Below are the code and all the weights of a small trained network. Each question names an input and a class and asks about switching units off, where a switched-off unit gives its printed mean instead of its output.

import numpy as np


def w(rows, s, z=0):
    codes = np.array(rows[::2]) - 128.0
    scale = np.full(codes.shape[1], s)
    scale[-1] = z or s
    return codes * scale


def norm(h):
    return h / np.sqrt((h * h).mean(-1, keepdims=True) + 1e-5)


def f(y):
    return y / 2 * (1 + np.tanh(0.7978845608 * (y + 0.044715 * y**3)))


def log_softmax(a):
    a = a - a.max(-1, keepdims=True)
    return a - np.log(np.exp(a).sum(-1, keepdims=True))


def net(x, mask):
    res = np.array(x, float).reshape(1, 4) / 4 @ E
    u = 0
    for l in range(4):
        y = f(norm(res) @ A[l][:, :-1].T + A[l][:, -1])
        res = res + np.where(mask[u : u + 5], y, B[l][:, -1]) @ B[l][:, :-1]
        u += 5
    return log_softmax(norm(res)[-1] @ U[:, :-1].T + U[:, -1])


A, B = {}, {}
E = w([
[43,48,163],'x0',
[89,149,254],'x1',
[127,126,128],'x2',
[26,159,62],'x3',
],0.0076)
A[0] = w([
[128,88,114,60],'0.n0',
[151,92,58,255],'0.n1',
[90,253,173,58],'0.n2',
[149,152,117,56],'0.n3',
[138,211,187,37],'0.n4',
],0.014,0.006)
B[0] = w([
[134,102,107,120],'0.n0',
[85,116,121,254],'0.n1',
[169,254,53,179],'0.n2',
[3,6,182,118],'0.n3',
[212,159,89,153],'0.n4',
],0.0059,0.0069)
A[1] = w([
[168,19,161,88],'1.n0',
[101,1,83,35],'1.n1',
[127,10,116,1],'1.n2',
[76,147,119,136],'1.n3',
[92,124,88,63],'1.n4',
],0.0094,0.0055)
B[1] = w([
[121,122,58,226],'1.n0',
[254,59,121,249],'1.n1',
[176,54,99,151],'1.n2',
[61,227,80,207],'1.n3',
[168,72,147,124],'1.n4',
],0.0068,0.0018)
A[2] = w([
[167,194,174,38],'2.n0',
[135,136,118,4],'2.n1',
[73,138,104,13],'2.n2',
[113,118,246,28],'2.n3',
[125,110,111,78],'2.n4',
],0.012,0.0028)
B[2] = w([
[216,178,98,249],'2.n0',
[138,110,132,70],'2.n1',
[94,79,130,162],'2.n2',
[81,134,255,251],'2.n3',
[122,46,202,121],'2.n4',
],0.0069,0.0018)
A[3] = w([
[212,39,173,49],'3.n0',
[254,173,53,29],'3.n1',
[15,150,112,183],'3.n2',
[22,162,244,126],'3.n3',
[252,103,44,3],'3.n4',
],0.0088,0.0048)
B[3] = w([
[120,155,37,167],'3.n0',
[26,23,176,237],'3.n1',
[105,99,63,252],'3.n2',
[43,206,224,227],'3.n3',
[141,92,254,211],'3.n4',
],0.0093,0.0035)
U = w([
[154,48,191,241],'0',
[237,191,208,92],'1',
[101,130,32,135],'2',
[160,253,77,84],'3',
[207,46,99,164],'4',
[106,149,244,2],'5',
[79,83,52,17],'6',
[59,191,156,224],'7',
],0.022,0.0025)

Each question gives the input, the list of numbers given to net, and the class t.
The units are the neurons (one row each of A and B). Each row of codes is followed by its name. A weight is (code - 128) times the scale printed after its matrix; where a second scale follows, it is the last column's (A, B and U).
mask holds one flag per neuron, layer by layer. A switched-off neuron (its flag False) gives its mean, the last column of its row in B, instead of its output. The means were averaged over made-up inputs and are rounded, as every weight is.
A unit's drop is (log p(t) with every unit on - log p(t) with that unit switched off) / (log p(t) with every unit on - log p(t) with every unit switched off).
The circuit of an input: a set's keep is (log p(t) with only the set's units on - log p(t) with every unit switched off) / (log p(t) with every unit on - log p(t) with every unit switched off). Starting from the 12 units with the biggest drops (on a tie, the unit counted first), units are removed one at a time, each time the one whose removal leaves the highest keep (on an exact tie, the one counted first), for as long as the keep stays at least 0.8.
circuit, biggest first: the units of the circuit, biggest drop first
unit that matters most: the unit with the biggest drop
k most important neurons: the k neurons with the biggest drops, biggest first
top k neurons in layer l: the k neurons of layer l with the biggest drops, biggest first
drop of u: that unit's drop, to one decimal
input [-1,7,1,7], class 3: circuit, biggest first	[0.n2, 3.n1]
input [-1,-2,-4,-2], class 0: unit that matters most	3.n4
input [0,6,5,-3], class 1: circuit, biggest first	[2.n0, 0.n4]
input [2,0,-7,-3], class 4: top 2 neurons in layer 2	[2.n0, 2.n3]
input [-3,-3,-7,0], class 0: circuit, biggest first	[0.n2, 3.n4]
input [1,-4,6,-1], class 4: circuit, biggest first	[0.n2, 1.n1]
input [3,-2,8,0], class 4: circuit, biggest first	[1.n1, 3.n3]
input [-1,-7,5,-1], class 0: circuit, biggest first	[3.n4, 3.n1]
input [-6,-2,3,1], class 2: circuit, biggest first	[3.n3, 0.n3]
input [-1,8,6,-2], class 1: 3 most important neurons	[2.n0, 0.n4, 0.n2]
input [0,1,-5,-1], class 1: 3 most important neurons	[2.n0, 3.n2, 1.n0]
input [-1,-1,-4,-6], class 0: 3 most important neurons	[1.n0, 3.n1, 3.n4]
input [0,7,0,-4], class 1: 3 most important neurons	[2.n0, 0.n4, 3.n1]
input [-8,-4,5,5], class 2: unit that matters most	3.n3
input [-3,0,0,-4], class 0: 2 most important neurons	[3.n1, 3.n3]
input [0,6,3,-3], class 1: 2 most important neurons	[2.n0, 0.n4]
input [-2,7,5,0], class 1: top 2 neurons in layer 0	[0.n4, 0.n1]
input [0,4,4,7], class 3: 2 most important neurons	[0.n2, 3.n1]
input [-3,5,-4,3], class 3: drop of 0.n2	0.3
input [-8,-4,3,5], class 2: unit that matters most	3.n3
input [-7,0,-2,-1], class 0: drop of 0.n3	0.2
input [6,-5,-1,-2], class 4: drop of 1.n1	0.3
input [-2,8,-6,2], class 3: drop of 3.n4	0.1
input [-3,8,8,0], class 1: top 2 neurons in layer 0	[0.n4, 0.n1]
input [-3,-1,5,-8], class 0: top 2 neurons in layer 3	[3.n1, 3.n4]
